Below are the code and all the weights of a small trained network. Each question names an input and a class and asks about switching units off, where a switched-off unit gives its printed mean instead of its output.

import numpy as np


def w(rows, s, z=0):
    codes = np.array(rows[::2]) - 128.0
    scale = np.full(codes.shape[1], s)
    scale[-1] = z or s
    return codes * scale


def f(y):
    return np.maximum(y, 0)


def log_softmax(a):
    a = a - a.max(-1, keepdims=True)
    return a - np.log(np.exp(a).sum(-1, keepdims=True))


def net(x, mask):
    res = np.array(x, float).reshape(1, 6) / 4 @ E
    y = f(res @ A[0][:, :-1].T + A[0][:, -1])
    res = res + np.where(mask, y, B[0][:, -1]) @ B[0][:, :-1]
    return log_softmax(res[-1] @ U[:, :-1].T + U[:, -1])


A, B = {}, {}
E = w([
[129,131,127,129],'x0',
[199,200,190,132],'x1',
[128,128,129,132],'x2',
[136,161,125,3],'x3',
[206,13,179,106],'x4',
[210,139,28,130],'x5',
],0.0055)
A[0] = w([
[139,111,127,67,80],'neuron 0',
[100,128,162,115,29],'neuron 1',
[75,120,78,132,123],'neuron 2',
[162,117,106,132,12],'neuron 3',
[96,195,104,127,62],'neuron 4',
[110,57,100,100,123],'neuron 5',
[123,120,138,143,194],'neuron 6',
[111,164,112,158,95],'neuron 7',
[126,103,139,112,50],'neuron 8',
[123,134,137,109,72],'neuron 9',
[151,151,150,139,227],'neuron 10',
[122,142,163,125,118],'neuron 11',
[170,141,169,149,124],'neuron 12',
[153,190,143,130,140],'neuron 13',
[118,154,113,65,48],'neuron 14',
[124,137,126,249,100],'neuron 15',
[104,175,104,145,29],'neuron 16',
[99,78,103,116,75],'neuron 17',
[102,136,166,105,71],'neuron 18',
[81,145,172,134,50],'neuron 19',
[172,155,100,129,107],'neuron 20',
[155,51,160,100,29],'neuron 21',
[145,140,95,80,119],'neuron 22',
[102,173,128,67,112],'neuron 23',
[186,68,157,120,20],'neuron 24',
[100,104,182,125,80],'neuron 25',
[172,143,163,134,94],'neuron 26',
[104,115,170,122,50],'neuron 27',
[193,122,46,124,2],'neuron 28',
[97,185,115,138,26],'neuron 29',
[104,109,175,122,73],'neuron 30',
[115,126,149,126,73],'neuron 31',
],0.016,0.006)
B[0] = w([
[126,78,160,130,182],'neuron 0',
[188,124,95,135,139],'neuron 1',
[96,196,154,70,214],'neuron 2',
[120,109,78,126,136],'neuron 3',
[87,98,80,195,200],'neuron 4',
[99,189,163,61,215],'neuron 5',
[173,143,156,143,211],'neuron 6',
[103,108,126,168,176],'neuron 7',
[127,118,104,153,134],'neuron 8',
[145,108,122,136,132],'neuron 9',
[145,203,186,149,255],'neuron 10',
[125,135,97,73,166],'neuron 11',
[77,157,131,55,195],'neuron 12',
[77,159,135,72,212],'neuron 13',
[110,52,135,94,177],'neuron 14',
[133,33,161,53,246],'neuron 15',
[100,119,82,187,160],'neuron 16',
[78,159,120,54,170],'neuron 17',
[155,129,92,88,159],'neuron 18',
[152,134,34,122,168],'neuron 19',
[158,150,93,95,188],'neuron 20',
[81,82,114,225,201],'neuron 21',
[147,105,180,133,205],'neuron 22',
[147,76,170,101,220],'neuron 23',
[42,79,100,199,201],'neuron 24',
[170,138,65,99,180],'neuron 25',
[58,130,106,60,176],'neuron 26',
[159,131,76,112,151],'neuron 27',
[193,132,2,85,198],'neuron 28',
[96,99,95,207,167],'neuron 29',
[164,139,76,112,166],'neuron 30',
[145,130,105,119,134],'neuron 31',
],0.031,0.0048)
U = w([
[73,68,94,202,122],'0',
[131,100,143,128,249],'1',
[147,14,171,97,54],'2',
[167,117,66,124,92],'3',
[121,116,149,135,226],'4',
[75,147,147,110,41],'5',
[192,148,193,212,113],'6',
[220,125,177,254,94],'7',
],0.0084,0.013)

Each question gives the input, the list of numbers given to net, and the class t.
The units are the neurons (one row each of A and B). Each row of codes is followed by its name. A weight is (code - 128) times the scale printed after its matrix; where a second scale follows, it is the last column's (A, B and U).
mask holds one flag per neuron, in row order. A switched-off neuron (its flag False) gives its mean, the last column of its row in B, instead of its output. The means were averaged over made-up inputs and are rounded, as every weight is.
A unit's drop is (log p(t) with every unit on - log p(t) with that unit switched off) / (log p(t) with every unit on - log p(t) with every unit switched off).
The circuit of an input: a set's keep is (log p(t) with only the set's units on - log p(t) with every unit switched off) / (log p(t) with every unit on - log p(t) with every unit switched off). Starting from the 12 units with the biggest drops (on a tie, the unit counted first), units are removed one at a time, each time the one whose removal leaves the highest keep (on an exact tie, the one counted first), for as long as the keep stays at least 0.8.
units of the circuit, in order: the units of the circuit, biggest drop first
unit that matters most: the unit with the biggest drop
top k neurons: the k neurons with the biggest drops, biggest first
drop when u is switched off: that unit's drop, to one decimal
input [1,4,1,-8,-6,3], class 2: units of the circuit, in order -> (neuron 15)
input [-3,-7,5,-4,0,-6], class 5: top 4 neurons -> (neuron 2; neuron 5; neuron 17; neuron 28)
input [-2,4,-4,8,-2,3], class 2: top 2 neurons -> (neuron 23; neuron 14)
input [5,-7,4,-1,-1,-6], class 5: top 4 neurons -> (neuron 2; neuron 5; neuron 17; neuron 28)
input [-3,-7,5,4,1,-1], class 5: units of the circuit, in order -> (neuron 5; neuron 17)
input [-5,-7,4,-1,2,1], class 5: units of the circuit, in order -> (neuron 5; neuron 17)
input [-4,-4,-3,3,4,-5], class 3: top 3 neurons -> (neuron 25; neuron 30; neuron 15)
input [-7,-8,-5,6,-4,1], class 5: top 2 neurons -> (neuron 2; neuron 15)
input [2,-5,6,2,6,5], class 0: top 2 neurons -> (neuron 21; neuron 24)
input [-1,8,4,8,3,-5], class 2: top 4 neurons -> (neuron 23; neuron 0; neuron 14; neuron 2)
input [5,-6,-2,-1,1,5], class 5: units of the circuit, in order -> (neuron 5; neuron 2)
input [3,-8,3,7,-6,-8], class 3: top 2 neurons -> (neuron 19; neuron 15)
input [-8,4,-3,7,-4,-8], class 3: units of the circuit, in order -> (neuron 19; neuron 18)
input [-8,-4,2,-4,5,8], class 3: units of the circuit, in order -> (neuron 28)
input [-3,7,2,-4,-7,0], class 0: top 4 neurons -> (neuron 4; neuron 29; neuron 16; neuron 7)
input [-1,1,7,-5,-5,8], class 3: top 2 neurons -> (neuron 28; neuron 20)
input [-8,-1,6,8,-6,1], class 2: top 3 neurons -> (neuron 23; neuron 14; neuron 22)
input [0,2,-1,7,-3,-7], class 2: top 3 neurons -> (neuron 23; neuron 14; neuron 28)
input [8,4,-4,2,4,-8], class 3: drop when neuron 25 is switched off -> 0.1
input [-1,6,5,3,8,2], class 0: drop when neuron 21 is switched off -> 0.3
input [-4,-8,2,6,1,4], class 5: drop when neuron 15 is switched off -> 0.6
input [-5,-5,2,-7,8,-1], class 0: unit that matters most -> neuron 21
